Here is a tiny trained network, its code and every weight. The questions are about switching its units off for an input and a target symbol, where a switched-off unit gives its printed mean instead of its output.

import numpy as np


def w(rows, s, z=0):
    codes = np.array(rows[::2]) - 128.0
    scale = np.full(codes.shape[1], s)
    scale[-1] = z or s
    return codes * scale


def norm(h):
    return h / np.sqrt((h * h).mean(-1, keepdims=True) + 1e-5)


def f(y):
    return y / 2 * (1 + np.tanh(0.7978845608 * (y + 0.044715 * y**3)))


def softmax(a):
    e = np.exp(a - a.max(-1, keepdims=True))
    return e / e.sum(-1, keepdims=True)


def log_softmax(a):
    a = a - a.max(-1, keepdims=True)
    return a - np.log(np.exp(a).sum(-1, keepdims=True))


def net(x, mask):
    ids = ['αβδζξψ'.index(c) for c in x.split()]
    T = len(ids)
    res = E[ids] + P[:T]
    u = 0
    for l in range(3):
        q, k, v = (norm(res) @ M[l].T for M in (Q, K, V))
        z = softmax(np.where(np.tri(T) > 0, q @ k.T / 4**0.5, -1e9)) @ v
        res = res + np.where(mask[u], z, O[l][:, -1]) @ O[l][:, :-1]
        u += 1
        y = f(norm(res) @ A[l][:, :-1].T + A[l][:, -1])
        res = res + np.where(mask[u : u + 4], y, B[l][:, -1]) @ B[l][:, :-1]
        u += 4
    return log_softmax(norm(res)[-1] @ U[:, :-1].T + U[:, -1])


Q, K, V, O, A, B = {}, {}, {}, {}, {}, {}
E = w([
[156,137,101],'α',
[4,104,119],'β',
[92,58,131],'δ',
[84,151,116],'ζ',
[163,202,152],'ξ',
[182,86,4],'ψ',
],0.022)
P = w([
[87,120,101],'0',
[163,49,198],'1',
[170,60,182],'2',
[107,3,32],'3',
[95,244,94],'4',
[135,246,109],'5',
],0.0051)
Q[0] = w([
[204,143,2],'0.h0',
[238,185,197],'0.h0',
[87,51,196],'0.h0',
[140,26,243],'0.h0',
],0.0097)
K[0] = w([
[109,3,130],'0.h0',
[22,71,73],'0.h0',
[136,186,184],'0.h0',
[79,160,200],'0.h0',
],0.014)
V[0] = w([
[217,134,16],'0.h0',
[143,86,116],'0.h0',
[78,2,225],'0.h0',
[72,51,219],'0.h0',
],0.003)
O[0] = w([
[101,99,1,255],'0.h0',
[138,79,114,157],'0.h0',
[173,42,213,66],'0.h0',
[164,79,219,54],'0.h0',
],0.0038,0.0024)
A[0] = w([
[106,53,72,254],'0.n0',
[158,229,140,20],'0.n1',
[221,138,100,63],'0.n2',
[27,2,91,114],'0.n3',
],0.0093,0.00044)
B[0] = w([
[206,230,183,219],'0.n0',
[194,112,212,170],'0.n1',
[32,152,48,209],'0.n2',
[17,97,254,254],'0.n3',
],0.0076,0.0053)
Q[1] = w([
[1,151,134],'1.h0',
[206,68,61],'1.h0',
[171,191,216],'1.h0',
[195,70,57],'1.h0',
],0.0083)
K[1] = w([
[88,9,124],'1.h0',
[118,162,73],'1.h0',
[181,195,184],'1.h0',
[104,126,47],'1.h0',
],0.011)
V[1] = w([
[60,199,58],'1.h0',
[56,148,140],'1.h0',
[134,98,171],'1.h0',
[2,111,231],'1.h0',
],0.0077)
O[1] = w([
[105,72,199,255],'1.h0',
[163,67,142,165],'1.h0',
[156,128,99,75],'1.h0',
[247,1,109,101],'1.h0',
],0.0083,0.0034)
A[1] = w([
[153,201,190,73],'1.n0',
[160,39,32,41],'1.n1',
[112,145,254,249],'1.n2',
[155,124,85,165],'1.n3',
],0.013,0.0017)
B[1] = w([
[159,189,106,191],'1.n0',
[158,251,117,184],'1.n1',
[168,106,82,252],'1.n2',
[87,149,130,129],'1.n3',
],0.015,0.0045)
Q[2] = w([
[143,134,184],'2.h0',
[238,125,222],'2.h0',
[129,57,14],'2.h0',
[253,153,148],'2.h0',
],0.013)
K[2] = w([
[179,114,115],'2.h0',
[253,104,153],'2.h0',
[69,91,151],'2.h0',
[148,210,189],'2.h0',
],0.018)
V[2] = w([
[131,159,127],'2.h0',
[124,70,244],'2.h0',
[211,103,67],'2.h0',
[133,116,109],'2.h0',
],0.011)
O[2] = w([
[158,130,121,160],'2.h0',
[84,160,161,3],'2.h0',
[117,150,7,98],'2.h0',
[116,124,119,124],'2.h0',
],0.012,0.0046)
A[2] = w([
[140,154,114,94],'2.n0',
[174,163,137,176],'2.n1',
[180,10,139,97],'2.n2',
[171,94,92,251],'2.n3',
],0.011,0.0028)
B[2] = w([
[156,249,203,163],'2.n0',
[146,106,156,224],'2.n1',
[172,254,120,254],'2.n2',
[73,126,108,236],'2.n3',
],0.014,0.0032)
U = w([
[80,51,181,230],'α',
[108,79,129,3],'β',
[208,96,91,186],'δ',
[22,137,44,99],'ζ',
[240,56,196,146],'ξ',
[4,233,152,81],'ψ',
],0.011,0.0032)

Each question gives the input, a string of symbols that net reads in full, and the target symbol t.
The units are the heads (4 rows each of Q, K, V and O) and the neurons (one row each of A and B). Each row of codes is followed by its name. A weight is (code - 128) times the scale printed after its matrix; where a second scale follows, it is the last column's (O, A, B and U).
mask holds one flag per unit, layer by layer, with each layer's heads first. A switched-off unit (its flag False) gives its mean, the last column of its rows in O or B, instead of its output. The means were averaged over made-up inputs and are rounded, as every weight is.
A unit's drop is (log p(t) with every unit on - log p(t) with that unit switched off) / (log p(t) with every unit on - log p(t) with every unit switched off).
The circuit of an input: a set's keep is (log p(t) with only the set's units on - log p(t) with every unit switched off) / (log p(t) with every unit on - log p(t) with every unit switched off). Starting from the 12 units with the biggest drops (on a tie, the unit counted first), units are removed one at a time, each time the one whose removal leaves the highest keep (on an exact tie, the one counted first), for as long as the keep stays at least 0.8.
circuit, biggest first: the units of the circuit, biggest drop first
most important unit: the unit with the biggest drop
top k neurons: the k neurons with the biggest drops, biggest first
top k neurons in layer l: the k neurons of layer l with the biggest drops, biggest first
drop of u: that unit's drop, to one decimal
input ψ ζ α ψ β δ, target δ: top 3 neurons	(1.n2, 0.n0, 0.n2)
input α δ δ δ α, target ξ: top 3 neurons in layer 1	(1.n2, 1.n1, 1.n0)
input ψ ψ δ, target ξ: top 4 neurons	(0.n3, 2.n2, 1.n2, 0.n0)
input α α α δ, target ξ: circuit, biggest first	(0.n3, 1.h0, 2.n2)
input β ζ α δ, target δ: circuit, biggest first	(1.h0, 1.n1)
input ζ ξ α ψ, target ψ: most important unit	1.n1
input α ζ ψ α, target ψ: top 4 neurons	(0.n3, 0.n0, 0.n2, 1.n2)
input ζ α α α, target α: top 4 neurons	(0.n3, 1.n2, 0.n2, 2.n2)
input α δ ψ α ψ ξ, target δ: top 2 neurons	(1.n2, 0.n1)
input α δ α δ, target ψ: top 2 neurons	(2.n2, 0.n3)
input α β ζ α α ψ, target ψ: top 4 neurons	(1.n2, 0.n1, 1.n1, 0.n3)
input α β α δ α, target ξ: top 4 neurons	(0.n1, 0.n3, 0.n2, 0.n0)
input δ α β ζ, target δ: top 2 neurons	(1.n1, 0.n3)
input ψ δ δ β, target α: circuit, biggest first	(0.n3, 1.h0)
input ξ ζ α α, target α: top neuron	(1.n2)
input α α ζ, target ζ: top 2 neurons	(1.n1, 0.n2)
input α δ ψ, target ζ: top 2 neurons in layer 0	(0.n3, 0.n1)
input δ α α α, target ψ: top 2 neurons in layer 0	(0.n0, 0.n3)
input ξ α ξ ψ β, target α: drop of 0.n0	0.0
input α ξ δ δ ψ ψ, target ζ: drop of 2.n2	0.3
input δ α ψ δ, target ψ: most important unit	2.h0
input α α δ α ζ, target δ: drop of 2.n2	0.0
